Here is a tiny trained network, its code and every weight. The questions are about switching its units off for an input and a target symbol, where a switched-off unit gives its printed mean instead of its output.

import numpy as np


def w(rows, s, z=0):
    codes = np.array(rows[::2]) - 128.0
    scale = np.full(codes.shape[1], s)
    scale[-1] = z or s
    return codes * scale


def f(y):
    return y / 2 * (1 + np.tanh(0.7978845608 * (y + 0.044715 * y**3)))


def softmax(a):
    e = np.exp(a - a.max(-1, keepdims=True))
    return e / e.sum(-1, keepdims=True)


def log_softmax(a):
    a = a - a.max(-1, keepdims=True)
    return a - np.log(np.exp(a).sum(-1, keepdims=True))


def net(x, mask):
    ids = ['ΓΞΦΩαζπστ'.index(c) for c in x.split()]
    T = len(ids)
    res = E[ids] + P[:T]
    u = 0
    for l in range(3):
        q, k, v = (res @ M[l].T for M in (Q, K, V))
        z = softmax(np.where(np.tri(T) > 0, q @ k.T / 2**0.5, -1e9)) @ v
        res = res + np.where(mask[u], z, O[l][:, -1]) @ O[l][:, :-1]
        u += 1
        y = f(res @ A[l][:, :-1].T + A[l][:, -1])
        res = res + np.where(mask[u : u + 4], y, B[l][:, -1]) @ B[l][:, :-1]
        u += 4
    return log_softmax(res[-1] @ U[:, :-1].T + U[:, -1])


Q, K, V, O, A, B = {}, {}, {}, {}, {}, {}
E = w([
[130,142,81,75],'Γ',
[171,245,160,234],'Ξ',
[152,79,100,191],'Φ',
[164,223,118,146],'Ω',
[56,91,177,107],'α',
[29,173,131,192],'ζ',
[172,46,187,235],'π',
[89,109,58,121],'σ',
[156,157,151,124],'τ',
],0.011)
P = w([
[186,3,62,175],'0',
[124,66,98,120],'1',
[99,103,107,86],'2',
[111,122,99,97],'3',
[98,149,100,99],'4',
[132,132,77,117],'5',
[138,91,118,69],'6',
],0.0037)
Q[0] = w([
[254,117,236,210],'0.h1',
[66,73,66,46],'0.h1',
],0.0065)
K[0] = w([
[194,230,149,208],'0.h1',
[160,1,83,59],'0.h1',
],0.0061)
V[0] = w([
[207,228,87,131],'0.h1',
[149,253,161,111],'0.h1',
],0.0047)
O[0] = w([
[190,243,126,159,113],'0.h1',
[219,173,254,120,3],'0.h1',
],0.0053,0.00073)
A[0] = w([
[136,126,85,30,251],'0.n1',
[5,2,63,225,166],'0.n2',
[171,156,203,166,84],'0.n3',
[197,125,123,73,125],'0.n4',
],0.0046,0.0024)
B[0] = w([
[111,214,34,36,159],'0.n1',
[40,57,149,209,253],'0.n2',
[193,86,217,143,134],'0.n3',
[253,166,97,75,117],'0.n4',
],0.0052,0.0039)
Q[1] = w([
[130,36,214,191],'1.h1',
[153,177,57,2],'1.h1',
],0.0054)
K[1] = w([
[54,13,230,254],'1.h1',
[189,215,37,50],'1.h1',
],0.0046)
V[1] = w([
[2,162,84,125],'1.h1',
[161,146,57,64],'1.h1',
],0.006)
O[1] = w([
[91,203,127,98,190],'1.h1',
[172,147,2,88,1],'1.h1',
],0.0083,0.003)
A[1] = w([
[57,204,223,207,250],'1.n1',
[136,130,214,253,204],'1.n2',
[98,23,69,173,162],'1.n3',
[177,206,51,26,202],'1.n4',
],0.0064,0.0021)
B[1] = w([
[150,92,184,2,248],'1.n1',
[154,85,186,140,253],'1.n2',
[73,89,138,179,192],'1.n3',
[200,114,91,23,157],'1.n4',
],0.0082,0.0074)
Q[2] = w([
[2,73,32,167],'2.h1',
[178,231,160,213],'2.h1',
],0.0055)
K[2] = w([
[39,41,82,148],'2.h1',
[210,61,254,179],'2.h1',
],0.0075)
V[2] = w([
[19,171,3,97],'2.h1',
[57,61,77,224],'2.h1',
],0.0048)
O[2] = w([
[116,49,2,133,2],'2.h1',
[90,122,93,126,104],'2.h1',
],0.0083,0.0031)
A[2] = w([
[202,206,219,184,5],'2.n1',
[216,225,199,79,205],'2.n2',
[231,197,3,33,8],'2.n3',
[159,48,144,199,11],'2.n4',
],0.0056,0.0018)
B[2] = w([
[58,108,54,255,245],'2.n1',
[156,165,109,182,254],'2.n2',
[234,48,161,139,177],'2.n3',
[244,92,97,235,167],'2.n4',
],0.0054,0.0092)
U = w([
[230,29,127,126,99],'Γ',
[155,185,187,198,98],'Ξ',
[103,97,88,218,41],'Φ',
[201,135,124,136,108],'Ω',
[56,86,151,117,131],'α',
[72,112,215,74,108],'ζ',
[97,3,213,119,67],'π',
[29,127,44,158,182],'σ',
[101,136,124,109,255],'τ',
],0.0057,0.0062)

Each question gives the input, a string of symbols that net reads in full, and the target symbol t.
The units are the heads (2 rows each of Q, K, V and O) and the neurons (one row each of A and B). Each row of codes is followed by its name. A weight is (code - 128) times the scale printed after its matrix; where a second scale follows, it is the last column's (O, A, B and U).
mask holds one flag per unit, layer by layer, with each layer's heads first. A switched-off unit (its flag False) gives its mean, the last column of its rows in O or B, instead of its output. The means were averaged over made-up inputs and are rounded, as every weight is.
A unit's drop is (log p(t) with every unit on - log p(t) with that unit switched off) / (log p(t) with every unit on - log p(t) with every unit switched off).
The circuit of an input: a set's keep is (log p(t) with only the set's units on - log p(t) with every unit switched off) / (log p(t) with every unit on - log p(t) with every unit switched off). Starting from the 12 units with the biggest drops (on a tie, the unit counted first), units are removed one at a time, each time the one whose removal leaves the highest keep (on an exact tie, the one counted first), for as long as the keep stays at least 0.8.
units of the circuit, in order: the units of the circuit, biggest drop first
top k neurons: the k neurons with the biggest drops, biggest first
k most important neurons of layer l: the k neurons of layer l with the biggest drops, biggest first
drop of u: that unit's drop, to one decimal
input ζ σ Φ, target σ: units of the circuit, in order	2.h1; 0.h1; 1.n2; 1.n1
input Ξ α ζ ζ Φ α π, target Ξ: 2 most important neurons of layer 0	0.n2; 0.n3
input Ξ π ζ σ τ, target Ξ: top 2 neurons	1.n1; 1.n3
input Ω σ α π Ω, target Ω: top 2 neurons	1.n4; 0.n2
input σ σ Γ τ Ω, target Γ: top neuron	2.n3
input π σ Φ τ Γ Ω, target Γ: top 2 neurons	1.n4; 2.n3
input Φ Γ Ω ζ Φ τ, target Γ: 3 most important neurons of layer 0	0.n2; 0.n1; 0.n4
input π τ Γ π σ, target σ: 2 most important neurons of layer 1	1.n1; 1.n2
input π π π Γ ζ, target π: top 2 neurons	1.n1; 0.n2
input Γ ζ σ π σ τ, target Γ: top 2 neurons	1.n4; 0.n2
input Ω Φ ζ σ Ξ σ σ, target σ: top 2 neurons	1.n1; 1.n2
input Ξ Ξ α ζ, target ζ: top 2 neurons	1.n1; 2.n1
input Ξ π σ σ Ω, target Ξ: 2 most important neurons of layer 2	2.n2; 2.n1
input π π Γ ζ, target π: top 3 neurons	0.n2; 1.n1; 0.n1
input α π Γ Ξ Ω π, target Ξ: 2 most important neurons of layer 0	0.n3; 0.n2
input α Ξ Ω, target Ξ: drop of 0.h1	0.8
input Ω σ Φ, target σ: drop of 0.n3	0.1
input ζ π Ξ α Ξ, target Ξ: drop of 2.h1	0.6
input π Ω Ω, target Ω: drop of 1.n2	0.0
